Each row, then one of two labels for whether it has a hidden trait; a new part has new ones
(in the rows, 100 means zero)
[ 95 117 102 107 113  79 112  95 104  91 101 156  96  25 108  78  73  72]
A
[144  89  81 104 127 120  76  66  89  93 119 122  95  76 130  97  99  77]
B
[126  60 119  85 120 138 107  97 122 104  96 101 102 159 106  87  96 114]
A
[ 92  85 123  92 113 106 122  98 115 106  92 127 107 125  90  96  78 109]
A
[127  79  65 102  95 129  64  90  78 104 121  66  91 131 125  88 158  85]
B
[107  79 107  94 114 116 100  95 114 103  94  99 102 145 100  90 103 110]
A
[102  79 128  94 126 118 119  88 111 105  99 144 105 120  98 100  74  99]
A
[117  79  99  97 109 113  87  96 126  94 104  92  95 139 105  92 124  98]
B
[107  79  99  96 105 111  88 111 131  96  91  75  97 155  94  86 125 112]
B
[102 101 118 104 124  98 117  86  93 102  92 156 107  59 102  98  52  91]
A
[ 92  91 118 106 124  91 106 109 127  91  89 139 100  79  91  86  88  88]
A
[101  99 108 113 121  80  98 117 127  81  88 140  95  48  92  72  91  75]
A
[118  99  80 103 106  99  80  90 104  95 106  97  98 105 108  96 110  93]
B
[140  91  73 108 124 117  68  67  86  92 117 112  95  74 130  96 107  75]
B
[115  86  96 101 118 108  89  94 118  94 104 109  97 112 106  88 107  90]
B
[ 95  87 129  91 117 108 127  93 115 106  96 142 108 112  90 102  64 106]
A
[113 101  94 102 125 102 111  69  67 107 103 143 108  62 119  92  57  93]
A
[134  93  83 103 122 114  84  72  89  95 114 120  99  80 123  99  91  87]
B
[ 96  84 115 101 123 104 107  99 117  99  93 131 102 110  95  88  93  94]
A
[100 109  80 120 118  73  81 103 119  75 101 122  85  38 109  63 129  63]
A
[133  90  78 106 116 110  71  87 109  87 114 105  92  89 117  90 120  78]
B
[106 109  89 109 123  91 104  73  81  97 107 147  97  39 121  81  77  78]
A
[123 102  73 114 118  94  69  88 107  80 107 110  90  57 116  82 120  72]
B
[120  90  74 104  97 105  66 108 120  87 113  73  89 116 108  81 151  85]
B
[131  98  81 109 123 109  76  67  89  90 115 127  94  56 128  93 100  73]
B
[ 90  99 121 104 121  89 113 102 118  96  87 147 105  71  90  97  67  95]
A
[116  90  94 103 120 104  92  91 108  95 102 119  99  98 108  87  98  90]
A
[107 105  88 110 124  87  99  87  94  90 103 138  97  45 114  73  86  76]
A
[120  74 107  89 108 132  98  85 108 107 100  83 102 163 105 102 106 119]
B
[141  93  83 100 122 124  86  54  72 103 119 124 101  84 131 108  81  88]
B
[116  87  80 107 102  94  60 127 158  72 104  70  83 121  95  70 171  79]
B
[122  90 104  98 134 116 117  57  65 110 109 154 108  73 124  97  51  92]
A
[105  74 114  89 110 117 111 109 121 105  89  97 104 155  94  83  97 117]
A
[ 94  84 122  98 121 105 114 100 118 101  93 132 103 115  91  92  88  99]
A
[100  88 107 108 126  93  99 107 124  89  93 132  98  87  96  75 101  84]
A
[106  94 106 106 128  97 109  90  99  96  95 146 103  64 104  84  73  86]
A
[114 110  86 113 120 106  90  52  68  99 114 137  94  49 130 102  97  75]
B
[101  90 111 103 125 102 108  90 101 101  95 137 103  91 102  88  80  94]
A
[ 88  99 110  99 115  99 118  83  82 116  91 131 112 109  97 104  63 112]
A
[123  71 118  80 116 147 118  60  79 125 102 109 112 164 117 114  63 128]
A
[109  94 104 108 128  94 104  95 104  90  96 147 100  55 105  77  77  80]
A
[124  96  80 115 127  93  75  95 118  75 108 123  87  48 117  70 122  66]
A
[ 98  83 117 102 124 104 106 101 121  97  93 132 100 109  94  85  95  93]
A
[125  69  99  89 107 138  90  79 100 107 109  68 100 170 113 106 127 117]
B
[110  99  93 110 127  87  99  98 107  85  99 141  96  48 110  66  90  73]
A
[106 101 115 103 126 102 120  77  80 106  97 159 108  57 108  99  46  92]
A
[107 109  86 109 122  89 101  77  82  96 105 138  99  45 118  79  82  80]
A
[127  85  90 100 115 115  80  87 116  91 113 106  94 110 112  95 118  85]
B
[109  77 105 102 124 104  91 107 135  89  97 115  94 118  98  77 118  88]
A
[119  72  93  93 102 124  80  99 121  96 106  60  95 163 106  92 149 109]
B
[120  92  93 101 123 109  98  75  89 102 106 127 102  85 115  94  81  91]
A
[116  86  89 110 123  94  80 112 134  78 100 113  91  81 102  67 122  75]
A
[100 117 110 101 117  91 122  72  86 102 108 173 100  21 118  98  50  82]
A
[107  83 110 106 132 101 104  95 112  93  95 143  99  73 103  79  89  83]
A
[129  94  66 117 119 108  53  81  98  85 113  99  88  70 127  88 137  66]
B
[ 96  80 111 102 119 100  99 115 135  92  90 113  97 121  89  76 115  94]
A
[113  74 108  89 106 122 100 101 116 106  90  80 104 165  97  93 103 123]
B
[130  97  66 112 114 100  61  91 104  83 109  94  92  77 117  83 126  76]
B
[125  66 111  88 113 130  98 103 122 101  93  80 102 170  99  93 108 119]
B
[123  68  98  94 105 129  83 101 113  98  97  57 100 177  99 102 134 120]
B
[116  89 106  99 132 115 114  66  76 108 104 149 107  82 118  96  61  93]
A
[129  67 104  90 110 138  90  84 105 104 106  77  99 165 110 103 123 114]
B
[118  85  97 100 118 109  89  93 118  94 105 113  97 112 106  90 105  91]
B
[106  85  99 101 117 103  94 101 121  96  97 109  98 119  99  84 101  96]
A
[103  91  92  95  96 107  90  93 110 105  96  70 103 157  97 101 115 119]
B
[111  74 109  90 107 119 100 109 124 103  89  81 102 160  95  87 106 119]
A
[111  72 109  91 114 118  98 108 130  99  91  91  99 159  99  83 109 110]
A
[129 102  80 105 120 106  87  67  80  97 111 122 100  66 124  96  84  85]
B
[107  91  99 105 125  98 100  92 103  96  96 132 101  82 106  81  87  87]
A
[132  94  69 110 116 102  67  91 110  84 111 102  92  79 116  86 120  76]
B
[120  72 123  84 128 146 126  49  70 128 107 140 112 139 122 115  48 116]
A
[120  82  99  92 113 123  90  79 107 102 110 101  99 134 113 102 107 101]
B

Next part:
[112 101  95 100  95  70 135  80  79  89  98  90  90 101  95  75 105 102
 105 104 132 116  97 103 102 109  96  94  88 102  93  99 126 104 111 100
 102 101  71  94  58  97 102 108  70  97  99  90  81 105  91 113  82 107
  92 125  94  80  79  95  83 102 106 108 101  95 104 116  80  87  99  86
  93 101 102 108 105  87 115 105  90 100 123 103 108 104 118  90  91 104
 113]
L
[ 95 102  87 103  92  72 131  82 108  86  98  89  89 100 100  87 100 104
 106 109 117 111  92 102 107 105  97  95  94  98  93 101 128 104 110 101
  99 104  60  97  73  95 107 103  45  98  99  91  91 105  88 115  83  98
  89 123  93  93  84  98  83 100 105 112  96  98 109 120  72  85 116  86
  97 102 104 107 114  78 119 109  69 108 124 106  98 112 134  70  92  99
 106]
L
[127 102 106  95 102 124  82 120 127 105 101 113  89 103  92  92  96  96
 104 100  97  99 105 114  94 107 106 103  76 100 102 100  90  93  91 101
  96  98 125  96 101 104 104 104  90 101 107 106 108 104 118 103 120  82
  81  88  95  71 123 102 104 103  89 114 116 105 115  86 111 100  81 104
  91  94  96  96  84 117  99  96 123  92  69 107  90  75  74 114 104  94
 110]
L
[ 72 100 100  93 104 117  99  86  92 121 104  85 104 104 126  97  97  95
 104  98  75 120 104  89  96 113  76 100  91  91 101 105  94  90 101 100
 117  99  94  96 113 100  98  90  91  94 100  92 119 116 101 104 107 108
  70  90  97  68 100 101  71  94  97  95 120  91 113  99 146  99 130  98
 135 103  99 118 107 137 124 103  85  71  86 100  85  75  77  95  98  62
  72]
X
[ 61  96 103  89 108 113 111  76  67 118 103  85 113 103 116  88 110  93
  98  96  82 125 108  88  96 115  80 103  98  98 101 101  99  97 106  98
 123  97  84  94 113 100  96  93 114  91 100  94 104 112 106 102 110 116
  64 100  99  77  95 100  71  97 101  94 120  94 101  99 118  93 110 105
 137 103 100 125  94 139 114 101 116  60  85  96  94  82  71 122  92  68
  85]
X
[105 102 103  95  99 127  86 126 139 103 103 105  83 103 105 104  89  95
 108  99  79  96  97 106  97 118  93 102  76  92  98 106  83  85  93 102
  98 101 127 103 117 103 102  97  73 101 104 102 123 105 112 107 119  83
  77  86  95  68 118 106  97  99  85 108 115 102 121  87 108 105 112 102
  94  97  97 104  95 123 108 106 106  97  73 108  82  81  63  70 106  85
 102]
X
[ 98  99 107  95  97 111 109 105 125  92 102  98  86 102 106  92  78  97
 105 100  94 107 101 103  98 114  86 101  84  96  99 103 101  87  98 101
 104  99  91  95  95 100  99 100  81  99 101  96 105 107 102 109 101  95
  83  97  93  76 108 104  91  99  97 107 114  99 114  98  98  96 107  97
 106  98  99 105  97 120 112 107  92  90  88 105  89  83  71  84 100  84
  95]
L
[160 103  99 108  86  85 122 114 143  78  96 108  77  99  82  93  96 102
 104 105 132  94 104 122 102 103 113  97  78 101  92  99 122  99 103 103
  82 104  85 103  69  97 107 113  58 106 103 102  88  98 104 110  88  79
 104 153  93  97  99  99 111 106 101 124  91 106 112  96  72  91  86  87
  67  96 100  89  99  75  95 111  82 129 107 112 102 105 128  69  95 128
 130]
L
[122 105  89 106  93  86 136  98 117  71  97  97  79  98  94  95  99 105
  99 112 120 103  91 105 109  99 102  97  89 101  90  99 117  96 111 102
  95 105  73 100  76  93 106 109  26  97 100  92  78  99  88 111  97  84
  97 118  91 101  90 104 102 101 104 117  93 102 105 119  65  87 107  90
  81 102 103 104 113  75 110 111  49 120 135 110 101 113 138  53  88 121
 120]
X
[153 107  93 104  95 106  53 135 151  97 100 111  94 101  85  84  89  96
 102 112 108  90 114 120  99  95 117 107  75 100 100  99  92  85  86 101
  89 101 140 102  89 100 113 107  83 103 111 109 115  78 113 102 130  67
 110  77  93  77 128 104 126 104  87 117 100 112 113  93 101 100  80  93
  68  92  97  88  89  97 112  96  97 109  78 110  92  85  85 101 117  96
 111]
L
[126 101  89 101  91  68 151  87 109  80  97  94  86 100  91  74 106 102
 103 107 121 110  98 109 104  94  99  93  82 103  91  98 136 105 106  99
 100 103  54  96  59  96 109 115  42  97 104  90  84 108  89 118  80  96
  95 120  93  76  83  97  86 102 106 114  95  97 104 119  68  77  96  88
  86  99 103 104 112  88 105 104  73 109 132 104 109 104 146  81  86 105
 125]
L
[ 80 104 107  91 103 123  74 102 103 124 104  93  99 106 112  91  95  93
 111  89  82 111  92  98  93 114  79  97  89  94 101 107  84  90  94 101
 106  97 114  94 115 105  90  93 103  98 100  96 132 115 110 105  99 107
  81  87  97  65 105 100  83  98  95  92 122  94 117  89 122 104 120  98
 120  96  98 110  94 135 118 102 118  77  75 101  92  75  64 103 106  61
  85]
L
[142 106  97 104  90  76 153 100 132  72  97 105  78  97  85  92 100 104
 101 114 123  98  98 112 113 103 109 100  87 101  92  98 127  99 114 101
  92 105  72 102  59  91 104 114  41 102 101  96  70 101  89 114 100  84
  96 118  92  95  92 103 107 103 105 124  89 103 104 115  63  90  97  93
  74 102 104  97 110  66 106 112  53 125 140 110  99 113 132  43  85 128
 129]
X
[ 96 107  99  97 113 129  26 125 107 126 104  99 104 103  97  97  92  91
 113 100  83  94 102 106  92 103  99 108  92  95 105 102  76  96  98 105
 100  97 166 103 127 103 104  86 129 100 106 112 143  90 124  88 143  86
  69  73 100  75 108  98 105 101  86 103 121 108 114  76 132 108  94  93
 103 100  94 100  83 133 124  95 132  80  57 108  67  84  34 129 118  66
  88]
L
[108 103 103  98 102 125  75 126 129 106 102 109  88 103 103 104  94  94
 109 103  84  83  98 107  97 104  98 103  87  93  98 104  83  88  95 103
  97 100 135 102 118 103 100  96  84 100 106 103 121 100 116 102 126  85
  84  83  96  74 120 105 102 101  90 117 111 104 116  85 111 106  98 101
  92  98  96 102  89 118 113 100 104  93  70 107  79  77  78  91 108  86
  96]
L
[ 77  98 104  90 103 108 113  82  77 113 103  89 104 104 117  85 101  95
 101  97  83 121 109  92  96 118  82 102  92  95 102 101 101  94 102  99
 117  97 100  93 110  99  99  97  97  92 100  96 110 120 101 106 106 109
  64  97  96  60  97 101  78  97  99  97 124  94 107 102 111  95 114 100
 139 104 100 115 102 135 121 101 101  72  87 102  93  77  81 106  95  57
  88]
X
[113  99 113  93  99 123  93 120 125 107 101 110  93 102  97  95  91  94
 105  97  97 101  95 111  94 113  97 100  84 100  99 101  95  89  92 100
  99  98 115  95 102 106  99 102  88 103 104 100  99  99 113 105 116  94
  84  92  95  82 119 103  96 103  94 100 116 106 119  86 106 102  86 104
  98  95  96  95  83 123  99 102 125  96  75 104  96  83  58 106 105  98
 109]
X
[138 102 106 101  88  90 117 114 132  87  98 108  83  98  80  92  94 101
 108 102 133  97  91 122  99 106 113  92  86 104  94  99 111  98  97 101
  88 102  82  98  71 101 101 111  70 110 101  95  82  94 104 111  84  91
 108 113  95 104  99  97 109 106 101 110  95 105 113  96  80  96  84  93
  68  93  99  90  96  79  88 109 106 120 103 105 102 103 105  93  99 124
 127]
L
[108 101  98 103  89  97 112 108 158  92  99 102  87 100  87  92  88 102
 107 106 123 103  91 114 104 109  97  97  85  96  93 103 110  89 102 101
  95 105  79 100  77 100 103 106  69 103 102  91  98  98  97 113  93  92
  96 112  93 102 109 102  97 102 100 113 100 104 123 101  88  93 104  87
  85  95 100  99 102  83 112 116  93 114  99 109  94  97 108  79 102 114
 105]
X
